Here is a tiny trained network, its code and every weight. The questions are about switching its units off for an input and a target symbol, where a switched-off unit gives its printed mean instead of its output.

import numpy as np


def w(rows, s, z=0):
    codes = np.array(rows[::2]) - 128.0
    scale = np.full(codes.shape[1], s)
    scale[-1] = z or s
    return codes * scale


def softmax(a):
    e = np.exp(a - a.max(-1, keepdims=True))
    return e / e.sum(-1, keepdims=True)


def log_softmax(a):
    a = a - a.max(-1, keepdims=True)
    return a - np.log(np.exp(a).sum(-1, keepdims=True))


def net(x, mask):
    ids = ['αβγδεζθλμξπστφω'.index(c) for c in x.split()]
    T = len(ids)
    res = E[ids] + P[:T]
    u = 0
    for l in range(3):
        r = res
        for j in range(2):
            rows = slice(4 * j, 4 * j + 4)
            q, k, v = (r @ M[l][rows].T for M in (Q, K, V))
            z = softmax(np.where(np.tri(T) > 0, q @ k.T / 4**0.5, -1e9)) @ v
            o = O[l][rows]
            res = res + np.where(mask[u + j], z, o[:, -1]) @ o[:, :-1]
        u += 2
    return log_softmax(res[-1] @ U[:, :-1].T + U[:, -1])


Q, K, V, O = {}, {}, {}, {}
E = w([
[106,26,244,57,29],'α',
[37,65,131,231,23],'β',
[233,54,10,248,6],'γ',
[24,15,140,16,247],'δ',
[8,11,11,209,242],'ε',
[247,235,245,236,99],'ζ',
[13,162,8,9,57],'θ',
[212,250,19,36,9],'λ',
[249,5,242,14,199],'μ',
[233,17,44,245,248],'ξ',
[6,239,244,13,199],'π',
[224,90,9,20,217],'σ',
[155,57,238,249,254],'τ',
[113,248,244,14,18],'φ',
[14,240,238,243,195],'ω',
],0.0051)
P = w([
[121,104,170,131,150],'0',
[155,87,207,126,160],'1',
[151,75,223,116,171],'2',
[163,64,226,104,168],'3',
[177,57,222,107,154],'4',
[180,64,226,115,182],'5',
[193,74,222,94,188],'6',
[199,91,218,105,191],'7',
[230,81,213,103,202],'8',
[208,64,219,105,190],'9',
[235,85,197,95,202],'10',
[252,85,203,94,199],'11',
[234,86,203,100,200],'12',
],0.0021)
Q[0] = w([
[246,11,246,246,212],'0.h0',
[5,246,12,12,63],'0.h0',
[245,29,175,6,244],'0.h0',
[3,245,13,13,26],'0.h0',
[8,230,14,244,53],'0.h1',
[9,167,10,246,64],'0.h1',
[245,103,249,12,174],'0.h1',
[174,10,13,239,205],'0.h1',
],0.0049)
K[0] = w([
[250,4,248,247,253],'0.h0',
[7,245,7,8,6],'0.h0',
[250,20,162,4,242],'0.h0',
[2,251,5,17,3],'0.h0',
[5,242,3,253,10],'0.h1',
[11,249,24,236,4],'0.h1',
[248,3,233,38,249],'0.h1',
[91,248,238,164,8],'0.h1',
],0.0048)
V[0] = w([
[12,231,37,3,5],'0.h0',
[58,250,39,172,43],'0.h0',
[4,249,19,46,6],'0.h0',
[195,75,152,250,168],'0.h0',
[48,225,13,150,30],'0.h1',
[44,145,67,249,178],'0.h1',
[20,202,2,245,61],'0.h1',
[187,32,90,101,239],'0.h1',
],0.0046)
O[0] = w([
[16,213,45,53,138,15],'0.h0',
[37,218,78,184,106,28],'0.h0',
[17,225,47,101,121,1],'0.h0',
[196,59,159,244,111,174],'0.h0',
[34,172,86,236,109,17],'0.h1',
[88,253,63,102,136,75],'0.h1',
[20,228,69,199,116,6],'0.h1',
[179,198,240,57,156,191],'0.h1',
],0.0043,0.0033)
Q[1] = w([
[12,70,224,249,254],'1.h0',
[248,184,215,2,7],'1.h0',
[6,203,5,248,212],'1.h0',
[174,210,12,7,1],'1.h0',
[144,253,240,193,26],'1.h1',
[162,5,44,48,220],'1.h1',
[195,249,246,155,29],'1.h1',
[204,24,182,16,53],'1.h1',
],0.0048)
K[1] = w([
[131,7,247,248,253],'1.h0',
[201,245,104,10,7],'1.h0',
[23,81,48,248,206],'1.h0',
[4,246,7,59,10],'1.h0',
[28,247,246,123,9],'1.h1',
[239,5,22,26,243],'1.h1',
[68,248,246,43,4],'1.h1',
[247,55,218,13,168],'1.h1',
],0.0049)
V[1] = w([
[110,99,170,243,242],'1.h0',
[76,132,95,215,228],'1.h0',
[114,32,122,54,183],'1.h0',
[196,112,123,1,12],'1.h0',
[116,213,204,227,38],'1.h1',
[175,25,42,156,207],'1.h1',
[161,39,45,147,213],'1.h1',
[89,196,126,200,152],'1.h1',
],0.0046)
O[1] = w([
[68,112,190,242,222,144],'1.h0',
[141,118,107,230,196,32],'1.h0',
[65,31,100,146,79,213],'1.h0',
[120,140,112,16,30,230],'1.h0',
[135,246,170,114,138,50],'1.h1',
[93,5,71,54,160,214],'1.h1',
[104,3,61,65,174,192],'1.h1',
[152,182,138,145,165,2],'1.h1',
],0.0045,0.0063)
Q[2] = w([
[70,61,244,4,9],'2.h0',
[160,91,3,249,53],'2.h0',
[235,46,32,17,15],'2.h0',
[110,185,249,7,232],'2.h0',
[6,66,251,104,234],'2.h1',
[214,8,30,100,5],'2.h1',
[249,205,180,236,8],'2.h1',
[3,96,68,142,253],'2.h1',
],0.0047)
K[2] = w([
[230,60,246,4,36],'2.h0',
[226,31,7,254,96],'2.h0',
[235,49,38,36,43],'2.h0',
[15,248,241,3,186],'2.h0',
[10,9,252,170,250],'2.h1',
[230,19,76,46,3],'2.h1',
[254,247,166,234,8],'2.h1',
[6,27,48,104,253],'2.h1',
],0.0047)
V[2] = w([
[122,51,247,175,32],'2.h0',
[185,48,90,225,68],'2.h0',
[166,154,8,157,212],'2.h0',
[68,193,220,45,156],'2.h0',
[27,86,177,155,41],'2.h1',
[2,82,129,116,245],'2.h1',
[197,161,13,154,10],'2.h1',
[247,149,236,163,24],'2.h1',
],0.0045)
O[2] = w([
[45,160,139,232,47,255],'2.h0',
[144,140,13,247,20,187],'2.h0',
[227,119,59,91,182,31],'2.h0',
[36,146,249,12,229,104],'2.h0',
[20,170,179,178,64,140],'2.h1',
[7,62,114,122,251,115],'2.h1',
[219,157,23,189,3,79],'2.h1',
[239,235,221,123,43,191],'2.h1',
],0.0048,0.0095)
U = w([
[47,104,198,138,30,141],'α',
[40,151,118,239,69,253],'β',
[200,132,13,253,24,109],'γ',
[44,51,135,34,224,25],'δ',
[7,92,12,200,217,159],'ε',
[251,219,241,223,131,89],'ζ',
[6,175,5,57,167,229],'θ',
[236,221,5,21,63,127],'λ',
[169,101,160,104,131,3],'μ',
[222,45,43,242,196,41],'ξ',
[31,174,221,30,214,124],'π',
[238,32,5,4,202,110],'σ',
[185,83,246,213,235,29],'τ',
[128,239,251,23,102,56],'φ',
[42,235,229,243,214,236],'ω',
],0.0048,0.0047)

Each question gives the input, a string of symbols that net reads in full, and the target symbol t.
The units are the heads (4 rows each of Q, K, V and O). Each row of codes is followed by its name. A weight is (code - 128) times the scale printed after its matrix; where a second scale follows, it is the last column's (O and U).
mask holds one flag per head, layer by layer. A switched-off head (its flag False) gives its mean, the last column of its rows in O, instead of its output. The means were averaged over made-up inputs and are rounded, as every weight is.
A unit's drop is (log p(t) with every unit on - log p(t) with that unit switched off) / (log p(t) with every unit on - log p(t) with every unit switched off).
The circuit of an input: a set's keep is (log p(t) with only the set's units on - log p(t) with every unit switched off) / (log p(t) with every unit on - log p(t) with every unit switched off). Starting from all 6 units, units are removed one at a time, each time the one whose removal leaves the highest keep (on an exact tie, the one counted first), for as long as the keep stays at least 0.8.
circuit, biggest first: the units of the circuit, biggest drop first
unit that matters most: the unit with the biggest drop
heads that matter: for each layer, one digit per head in row order, 1 if its drop is at least 0.15 and else 0, layers parted by /
drop when u is switched off: that unit's drop, to one decimal
input σ ε σ β γ φ θ, target θ: heads that matter : 10 / 00 / 01
input τ ω ε ζ λ γ ε ζ θ ξ, target ξ: circuit, biggest first : (2.h0; 0.h0; 1.h0)
input λ φ δ σ σ φ φ ξ λ γ λ φ π, target π: circuit, biggest first : (2.h0; 0.h0)
input θ λ μ ε ξ ζ, target α: circuit, biggest first : (0.h1; 1.h0; 0.h0; 2.h0)
input δ ζ λ τ β δ, target δ: unit that matters most : 2.h1
input ε τ δ λ ξ λ ξ λ σ λ γ, target γ: heads that matter : 10 / 00 / 11
input λ θ λ μ τ, target α: circuit, biggest first : (0.h1; 1.h0; 2.h0; 0.h0)
input ξ γ τ σ, target σ: circuit, biggest first : (1.h1; 2.h0)
input ω δ α ε ζ τ, target τ: circuit, biggest first : (0.h0; 1.h0)
input ε γ γ ζ, target ζ: heads that matter : 00 / 11 / 01
input σ π β ξ γ σ β λ ω, target ω: circuit, biggest first : (1.h0; 1.h1; 0.h0; 0.h1)
input α ζ π θ φ θ γ τ ω λ τ λ γ, target γ: circuit, biggest first : (2.h0; 2.h1; 0.h0)
input λ π ε, target ε: heads that matter : 01 / 10 / 01
input ζ ξ τ γ λ σ λ σ σ λ, target λ: unit that matters most : 1.h0
input σ θ λ π γ ω φ σ ζ φ, target φ: heads that matter : 10 / 01 / 10
input φ τ λ ζ μ ξ, target α: heads that matter : 11 / 10 / 11
input α δ γ λ τ τ ε, target ε: heads that matter : 00 / 11 / 01
input γ σ ζ, target ζ: heads that matter : 00 / 01 / 01
input ζ γ τ γ τ ω ζ φ γ μ λ σ, target α: heads that matter : 11 / 11 / 11
input σ θ ω μ ζ γ θ α ε ξ, target α: unit that matters most : 0.h1
input π ξ σ λ θ ε λ λ ξ δ, target δ: drop when 1.h1 is switched off : 0.2
input λ γ α ζ ζ ξ, target ξ: drop when 2.h0 is switched off : 0.4
input α ε δ σ ζ φ λ γ σ π, target π: drop when 1.h0 is switched off : 0.0
input λ λ γ μ ξ δ, target α: drop when 0.h1 is switched off : 1.1
